Here is a tiny trained network, its code and every weight. The questions are about switching its units off for an input and a target symbol, where a switched-off unit gives its printed mean instead of its output.

import numpy as np


def w(rows, s, z=0):
    codes = np.array(rows[::2]) - 128.0
    scale = np.full(codes.shape[1], s)
    scale[-1] = z or s
    return codes * scale


def f(y):
    return y / 2 * (1 + np.tanh(0.7978845608 * (y + 0.044715 * y**3)))


def softmax(a):
    e = np.exp(a - a.max(-1, keepdims=True))
    return e / e.sum(-1, keepdims=True)


def log_softmax(a):
    a = a - a.max(-1, keepdims=True)
    return a - np.log(np.exp(a).sum(-1, keepdims=True))


def net(x, mask):
    ids = ['βζλξστ'.index(c) for c in x.split()]
    T = len(ids)
    res = E[ids] + P[:T]
    u = 0
    for l in range(2):
        q, k, v = (res @ M[l].T for M in (Q, K, V))
        z = softmax(np.where(np.tri(T) > 0, q @ k.T / 3**0.5, -1e9)) @ v
        res = res + np.where(mask[u], z, O[l][:, -1]) @ O[l][:, :-1]
        u += 1
        y = f(res @ A[l][:, :-1].T + A[l][:, -1])
        res = res + np.where(mask[u : u + 4], y, B[l][:, -1]) @ B[l][:, :-1]
        u += 4
    return log_softmax(res[-1] @ U[:, :-1].T + U[:, -1])


Q, K, V, O, A, B = {}, {}, {}, {}, {}, {}
E = w([
[73,90,84,222,160,203],'β',
[72,54,63,15,201,9],'ζ',
[140,123,173,238,150,65],'λ',
[206,147,111,163,15,172],'ξ',
[238,108,206,71,29,87],'σ',
[177,1,8,49,201,242],'τ',
],0.0059)
P = w([
[22,237,2,100,17,109],'0',
[201,144,143,127,214,91],'1',
[111,79,50,178,34,152],'2',
[182,114,188,71,202,125],'3',
[142,71,55,182,40,174],'4',
[182,99,181,51,205,117],'5',
[154,53,55,196,49,178],'6',
[187,80,165,37,219,114],'7',
[154,49,72,212,52,175],'8',
[189,76,150,31,221,100],'9',
[156,34,93,217,45,177],'10',
[196,55,142,26,231,92],'11',
[149,25,148,227,50,171],'12',
[177,57,153,31,201,63],'13',
],0.0057)
Q[0] = w([
[252,20,170,88,198,165],'0.h1',
[3,226,103,46,120,187],'0.h1',
[191,37,182,227,85,161],'0.h1',
],0.0052)
K[0] = w([
[178,36,137,235,65,168],'0.h1',
[3,223,139,111,99,15],'0.h1',
[192,18,30,50,150,231],'0.h1',
],0.0054)
V[0] = w([
[18,233,203,157,243,3],'0.h1',
[165,12,24,44,226,249],'0.h1',
[110,163,178,72,217,66],'0.h1',
],0.0057)
O[0] = w([
[102,254,94,151,205,94,4],'0.h1',
[41,55,211,105,67,126,254],'0.h1',
[123,231,171,134,196,144,75],'0.h1',
],0.0051,0.0068)
A[0] = w([
[113,75,91,27,222,70,254],'0.n1',
[195,148,239,70,223,9,145],'0.n2',
[30,127,55,251,34,247,127],'0.n3',
[225,169,146,234,3,149,137],'0.n4',
],0.0053,0.0049)
B[0] = w([
[125,137,86,27,236,65,253],'0.n1',
[101,204,227,215,186,244,141],'0.n2',
[14,202,94,253,32,240,212],'0.n3',
[242,251,128,181,6,249,170],'0.n4',
],0.0052,0.0053)
Q[1] = w([
[124,155,126,60,153,242],'1.h1',
[58,241,237,140,168,127],'1.h1',
[83,254,109,232,112,27],'1.h1',
],0.0054)
K[1] = w([
[79,156,249,250,45,207],'1.h1',
[195,242,48,166,135,138],'1.h1',
[116,254,20,97,161,69],'1.h1',
],0.0057)
V[1] = w([
[180,223,39,6,156,129],'1.h1',
[41,185,214,171,56,154],'1.h1',
[140,141,253,70,51,52],'1.h1',
],0.0053)
O[1] = w([
[108,139,175,93,26,124,1],'1.h1',
[231,222,82,208,98,234,146],'1.h1',
[255,184,216,76,163,161,92],'1.h1',
],0.0059,0.0047)
A[1] = w([
[111,155,220,146,203,61,164],'1.n1',
[8,189,54,242,40,222,3],'1.n2',
[227,140,87,197,232,175,173],'1.n3',
[193,253,160,223,25,220,157],'1.n4',
],0.0058,0.0042)
B[1] = w([
[133,231,104,208,173,222,141],'1.n1',
[52,224,249,168,247,157,254],'1.n2',
[116,130,198,251,81,226,161],'1.n3',
[246,169,211,16,80,3,230],'1.n4',
],0.0058,0.0071)
U = w([
[13,70,19,229,58,248,254],'β',
[112,237,62,36,229,108,135],'ζ',
[99,135,236,248,236,212,48],'λ',
[251,92,34,114,6,100,179],'ξ',
[219,170,240,32,167,215,6],'σ',
[51,36,105,11,123,2,120],'τ',
],0.0057,0.0046)

Each question gives the input, a string of symbols that net reads in full, and the target symbol t.
The units are the heads (3 rows each of Q, K, V and O) and the neurons (one row each of A and B). Each row of codes is followed by its name. A weight is (code - 128) times the scale printed after its matrix; where a second scale follows, it is the last column's (O, A, B and U).
mask holds one flag per unit, layer by layer, with each layer's heads first. A switched-off unit (its flag False) gives its mean, the last column of its rows in O or B, instead of its output. The means were averaged over made-up inputs and are rounded, as every weight is.
A unit's drop is (log p(t) with every unit on - log p(t) with that unit switched off) / (log p(t) with every unit on - log p(t) with every unit switched off).
The circuit of an input: a set's keep is (log p(t) with only the set's units on - log p(t) with every unit switched off) / (log p(t) with every unit on - log p(t) with every unit switched off). Starting from all 10 units, units are removed one at a time, each time the one whose removal leaves the highest keep (on an exact tie, the one counted first), for as long as the keep stays at least 0.8.
units of the circuit, in order: the units of the circuit, biggest drop first
unit that matters most: the unit with the biggest drop
k most important neurons: the k neurons with the biggest drops, biggest first
top k neurons in layer l: the k neurons of layer l with the biggest drops, biggest first
drop when u is switched off: that unit's drop, to one decimal
input λ λ β τ β λ, target β: units of the circuit, in order : [1.n4 1.n2]
input β ζ σ ξ λ ζ ξ τ β τ, target β: units of the circuit, in order : [1.n4 1.n2]
input β λ β τ ζ σ ζ ζ, target ζ: units of the circuit, in order : [0.n1 0.h1]
input σ ζ λ τ, target τ: units of the circuit, in order : [0.h1 1.h1 0.n4 0.n3]
input ζ τ τ ζ ξ ξ, target ξ: units of the circuit, in order : [1.n2]
input σ λ λ, target ξ: top 2 neurons in layer 1 : [1.n4 1.n1]
input ζ τ λ ζ ζ β τ σ τ σ σ β β, target λ: units of the circuit, in order : [1.n2 0.n3]
input β ζ ζ τ β τ, target β: 2 most important neurons : [0.n1 1.n4]
input τ τ β τ λ β τ ξ τ β, target τ: 3 most important neurons : [0.n4 0.n2 1.n2]
input τ ξ τ β τ β, target τ: units of the circuit, in order : [0.n4 1.n2]
input β σ τ τ λ ξ ζ ζ, target ζ: top 2 neurons in layer 1 : [1.n1 1.n2]
input λ λ ξ τ, target τ: top 2 neurons in layer 0 : [0.n4 0.n3]
input β ζ β ξ τ τ β, target λ: top 2 neurons in layer 0 : [0.n3 0.n1]
input ζ ξ σ β ξ ξ σ, target ξ: unit that matters most : 1.n2
input λ ξ ξ ξ λ, target σ: top 2 neurons in layer 0 : [0.n4 0.n1]
input τ ξ τ ζ τ τ τ β τ τ τ ξ, target τ: top 2 neurons in layer 1 : [1.n3 1.n1]
input β λ ζ τ λ τ σ ζ ζ ζ λ τ λ τ, target λ: drop when 1.h1 is switched off : 1.8
input σ τ ξ ζ ξ β, target β: drop when 0.n1 is switched off : 0.3
input β σ τ β σ ξ ξ λ ξ σ λ, target ξ: drop when 1.h1 is switched off : 0.4
input τ τ ζ ζ ξ, target σ: drop when 0.n4 is switched off : 0.3
input τ λ σ ζ σ ξ ξ, target σ: unit that matters most : 1.n4
